Here is a tiny trained network, its code and every weight. The questions are about switching its units off for an input and a class, where a switched-off unit gives its printed mean instead of its output.

import numpy as np


def w(rows, s, z=0):
    codes = np.array(rows[::2]) - 128.0
    scale = np.full(codes.shape[1], s)
    scale[-1] = z or s
    return codes * scale


def f(y):
    return y / 2 * (1 + np.tanh(0.7978845608 * (y + 0.044715 * y**3)))


def log_softmax(a):
    a = a - a.max(-1, keepdims=True)
    return a - np.log(np.exp(a).sum(-1, keepdims=True))


def net(x, mask):
    res = np.array(x, float).reshape(1, 6) / 4 @ E
    y = f(res @ A[0][:, :-1].T + A[0][:, -1])
    res = res + np.where(mask, y, B[0][:, -1]) @ B[0][:, :-1]
    return log_softmax(res[-1] @ U[:, :-1].T + U[:, -1])


A, B = {}, {}
E = w([
[199,229,5,125,120,114,167,149,58],'x0',
[102,174,119,168,141,98,153,128,130],'x1',
[135,97,153,100,68,61,174,126,151],'x2',
[133,121,138,125,141,145,189,100,87],'x3',
[157,28,116,176,165,102,183,174,68],'x4',
[114,138,94,133,166,172,143,118,113],'x5',
],0.012)
A[0] = w([
[189,168,142,131,190,77,163,148,119,130],'N1',
[2,87,165,142,99,119,93,171,140,204],'N2',
[182,13,107,207,242,47,152,229,131,201],'N3',
[36,157,158,153,135,69,88,31,178,202],'N4',
[71,73,152,145,102,139,112,235,119,150],'N5',
[124,253,159,48,147,189,132,30,104,229],'N6',
[153,80,51,178,114,107,133,221,92,154],'N7',
[223,199,70,112,124,85,84,150,144,166],'N8',
[189,113,75,144,153,124,171,199,84,129],'N9',
[10,51,216,177,172,123,128,25,92,254],'N10',
],0.0077,0.0046)
B[0] = w([
[177,121,200,79,78,139,99,187,53,149],'N1',
[66,57,145,86,170,203,137,54,60,206],'N2',
[157,21,189,172,167,114,191,187,76,226],'N3',
[3,153,162,182,78,125,96,92,123,194],'N4',
[85,133,151,125,234,151,158,141,62,172],'N5',
[151,212,121,80,132,149,67,60,128,212],'N6',
[213,153,243,129,169,193,176,212,29,174],'N7',
[155,146,69,85,77,107,84,129,85,186],'N8',
[189,217,99,156,150,128,225,217,136,177],'N9',
[2,31,94,169,94,133,179,97,185,247],'N10',
],0.0071,0.016)
U = w([
[12,135,159,92,86,203,98,66,233,253],'0',
[66,25,115,215,223,156,150,185,141,70],'1',
[179,229,21,97,13,73,108,70,105,128],'2',
[182,151,124,170,107,172,160,254,107,61],'3',
],0.0076,0.0016)

Each question gives the input, the list of numbers given to net, and the class t.
The units are the neurons (one row each of A and B). Each row of codes is followed by its name. A weight is (code - 128) times the scale printed after its matrix; where a second scale follows, it is the last column's (A, B and U).
mask holds one flag per neuron, in row order. A switched-off neuron (its flag False) gives its mean, the last column of its row in B, instead of its output. The means were averaged over made-up inputs and are rounded, as every weight is.
A unit's drop is (log p(t) with every unit on - log p(t) with that unit switched off) / (log p(t) with every unit on - log p(t) with every unit switched off).
The circuit of an input: a set's keep is (log p(t) with only the set's units on - log p(t) with every unit switched off) / (log p(t) with every unit on - log p(t) with every unit switched off). Starting from all 10 units, units are removed one at a time, each time the one whose removal leaves the highest keep (on an exact tie, the one counted first), for as long as the keep stays at least 0.8.
circuit, biggest first: the units of the circuit, biggest drop first
k most important neurons: the k neurons with the biggest drops, biggest first
drop when u is switched off: that unit's drop, to one decimal
input [8,6,5,-8,2,3], class 3: circuit, biggest first : [N7]
input [0,6,4,7,-1,-8], class 0: 2 most important neurons : [N3 N8]
input [4,4,1,-4,0,6], class 2: 2 most important neurons : [N3 N8]
input [1,-2,-4,-8,4,-8], class 3: 2 most important neurons : [N10 N7]
input [1,4,-3,0,2,-8], class 3: 2 most important neurons : [N10 N2]
input [3,0,-7,1,0,5], class 2: 2 most important neurons : [N3 N6]
input [2,4,7,-6,-3,-5], class 2: 2 most important neurons : [N10 N8]
input [-3,7,6,0,0,3], class 0: drop when N4 is switched off : 0.2
input [2,0,-1,-5,-5,5], class 2: drop when N8 is switched off : 0.0
input [2,-7,-7,4,-6,-1], class 2: drop when N10 is switched off : 0.1
